Below are the code and all the weights of a small trained network. Each question names an input and a class and asks about switching units off, where a switched-off unit gives its printed mean instead of its output.

import numpy as np


def w(rows, s, z=0):
    codes = np.array(rows[::2]) - 128.0
    scale = np.full(codes.shape[1], s)
    scale[-1] = z or s
    return codes * scale


def norm(h):
    return h / np.sqrt((h * h).mean(-1, keepdims=True) + 1e-5)


def f(y):
    return np.maximum(y, 0)


def log_softmax(a):
    a = a - a.max(-1, keepdims=True)
    return a - np.log(np.exp(a).sum(-1, keepdims=True))


def net(x, mask):
    res = np.array(x, float).reshape(1, 6) / 4 @ E
    u = 0
    for l in range(3):
        y = f(norm(res) @ A[l][:, :-1].T + A[l][:, -1])
        res = res + np.where(mask[u : u + 10], y, B[l][:, -1]) @ B[l][:, :-1]
        u += 10
    return log_softmax(norm(res)[-1] @ U[:, :-1].T + U[:, -1])


A, B = {}, {}
E = w([
[128,130,134,126,132,125],'x0',
[127,126,127,128,128,128],'x1',
[130,131,125,128,122,129],'x2',
[67,254,92,164,185,150],'x3',
[141,128,52,57,176,48],'x4',
[244,133,97,204,165,90],'x5',
],0.0096)
A[0] = w([
[255,123,137,154,142,125,90],'0.n0',
[185,162,199,167,134,63,193],'0.n1',
[230,186,102,192,168,131,53],'0.n2',
[127,113,46,41,187,71,146],'0.n3',
[231,167,175,135,167,122,52],'0.n4',
[37,140,77,180,147,159,61],'0.n5',
[185,46,149,236,158,68,110],'0.n6',
[187,104,103,49,154,123,1],'0.n7',
[98,63,138,16,121,193,135],'0.n8',
[214,70,91,94,48,95,34],'0.n9',
],0.0079,0.0043)
B[0] = w([
[159,127,45,45,68,191,228],'0.n0',
[87,86,22,154,113,199,223],'0.n1',
[73,134,124,197,210,60,227],'0.n2',
[147,223,72,80,62,58,253],'0.n3',
[140,156,196,126,101,109,183],'0.n4',
[93,171,195,82,176,131,189],'0.n5',
[168,103,101,117,95,255,245],'0.n6',
[184,80,149,94,130,76,158],'0.n7',
[167,139,175,191,164,65,237],'0.n8',
[62,95,139,76,165,130,208],'0.n9',
],0.0079,0.0054)
A[1] = w([
[118,14,154,125,93,179,160],'1.n0',
[173,108,79,66,83,9,101],'1.n1',
[160,89,232,242,113,112,163],'1.n2',
[92,114,141,225,158,158,4],'1.n3',
[70,212,150,125,255,151,162],'1.n4',
[143,141,74,138,154,132,206],'1.n5',
[113,81,166,108,74,67,36],'1.n6',
[171,162,106,245,154,82,65],'1.n7',
[188,61,111,60,45,93,121],'1.n8',
[65,68,177,119,189,233,192],'1.n9',
],0.0096,0.0036)
B[1] = w([
[148,128,128,128,72,30,212],'1.n0',
[127,109,213,131,201,208,235],'1.n1',
[135,58,49,92,114,74,189],'1.n2',
[1,103,150,101,179,196,166],'1.n3',
[148,132,135,143,69,164,255],'1.n4',
[79,77,134,137,70,93,198],'1.n5',
[121,87,234,129,142,91,163],'1.n6',
[87,40,148,192,177,111,172],'1.n7',
[84,165,168,158,215,167,226],'1.n8',
[195,177,130,237,87,93,228],'1.n9',
],0.0097,0.0076)
A[2] = w([
[39,156,112,38,59,97,38],'2.n0',
[130,209,110,45,73,126,3],'2.n1',
[84,158,185,110,89,172,212],'2.n2',
[30,225,85,156,207,77,173],'2.n3',
[146,68,87,40,212,166,49],'2.n4',
[145,88,106,217,66,211,77],'2.n5',
[177,50,143,95,142,138,151],'2.n6',
[142,129,81,184,181,188,94],'2.n7',
[97,194,87,129,130,105,170],'2.n8',
[114,104,10,153,153,29,91],'2.n9',
],0.011,0.0043)
B[2] = w([
[126,92,92,122,203,92,163],'2.n0',
[109,144,55,150,169,118,159],'2.n1',
[129,151,102,92,140,104,213],'2.n2',
[168,75,135,151,112,118,238],'2.n3',
[20,129,128,151,1,151,173],'2.n4',
[143,144,132,80,187,153,254],'2.n5',
[119,182,53,111,117,150,185],'2.n6',
[89,113,131,123,133,79,186],'2.n7',
[164,131,124,106,117,124,184],'2.n8',
[147,148,224,136,75,108,180],'2.n9',
],0.014,0.0088)
U = w([
[173,80,172,165,55,35,252],'0',
[234,89,66,106,104,221,128],'1',
[57,111,229,32,199,113,94],'2',
[36,90,72,72,29,198,90],'3',
[139,253,152,125,120,174,151],'4',
[77,97,137,204,230,182,71],'5',
[137,146,37,68,203,39,40],'6',
],0.02,0.0036)

Each question gives the input, the list of numbers given to net, and the class t.
The units are the neurons (one row each of A and B). Each row of codes is followed by its name. A weight is (code - 128) times the scale printed after its matrix; where a second scale follows, it is the last column's (A, B and U).
mask holds one flag per neuron, layer by layer. A switched-off neuron (its flag False) gives its mean, the last column of its row in B, instead of its output. The means were averaged over made-up inputs and are rounded, as every weight is.
A unit's drop is (log p(t) with every unit on - log p(t) with that unit switched off) / (log p(t) with every unit on - log p(t) with every unit switched off).
The circuit of an input: a set's keep is (log p(t) with only the set's units on - log p(t) with every unit switched off) / (log p(t) with every unit on - log p(t) with every unit switched off). Starting from the 12 units with the biggest drops (on a tie, the unit counted first), units are removed one at a time, each time the one whose removal leaves the highest keep (on an exact tie, the one counted first), for as long as the keep stays at least 0.8.
units of the circuit, in order: the units of the circuit, biggest drop first
unit that matters most: the unit with the biggest drop
k most important neurons: the k neurons with the biggest drops, biggest first
k most important neurons of layer l: the k neurons of layer l with the biggest drops, biggest first
drop of u: that unit's drop, to one decimal
input [0,8,7,-1,4,0], class 2: units of the circuit, in order => 1.n1
input [-8,-5,6,1,-6,-4], class 4: 2 most important neurons => 1.n9, 2.n3
input [-6,5,0,-1,7,5], class 3: 2 most important neurons => 2.n4, 1.n1
input [8,4,4,-1,-1,5], class 1: 2 most important neurons of layer 0 => 0.n6, 0.n0
input [7,-7,-8,4,0,2], class 5: 2 most important neurons of layer 1 => 1.n4, 1.n0
input [-2,6,3,0,4,5], class 3: 2 most important neurons => 1.n1, 1.n9
input [0,-8,-5,1,-5,6], class 5: 2 most important neurons => 0.n2, 2.n7
input [-6,-3,4,0,8,-5], class 2: 2 most important neurons => 1.n1, 1.n9
input [-6,-7,-5,-7,0,5], class 1: 3 most important neurons => 0.n6, 0.n3, 1.n0
input [5,-8,1,-1,-8,-1], class 0: 2 most important neurons of layer 1 => 1.n0, 1.n2
input [-8,4,6,-1,0,-2], class 0: 2 most important neurons => 1.n2, 0.n3
input [-4,-8,5,-8,0,3], class 1: 2 most important neurons of layer 1 => 1.n0, 1.n3
input [7,1,-1,-5,-3,1], class 1: 3 most important neurons of layer 0 => 0.n6, 0.n2, 0.n0
input [5,8,0,2,-7,-6], class 4: units of the circuit, in order => 1.n9
input [0,6,4,-1,-8,8], class 1: 2 most important neurons of layer 0 => 0.n0, 0.n6
input [-4,8,-8,-2,-3,7], class 1: 2 most important neurons => 0.n6, 0.n0
input [1,6,-4,-5,-8,2], class 1: 2 most important neurons => 0.n6, 2.n5
input [4,6,8,7,1,-8], class 6: 2 most important neurons of layer 1 => 1.n1, 1.n8
input [-4,5,-2,-4,3,1], class 3: drop of 2.n4 => 0.7
input [-5,5,-8,7,-2,3], class 5: drop of 1.n4 => 0.1
input [-1,1,4,7,-1,4], class 5: drop of 1.n3 => 0.1
input [8,2,-1,7,2,-7], class 6: unit that matters most => 2.n0
input [-1,8,3,-3,0,-7], class 0: drop of 0.n3 => 0.9
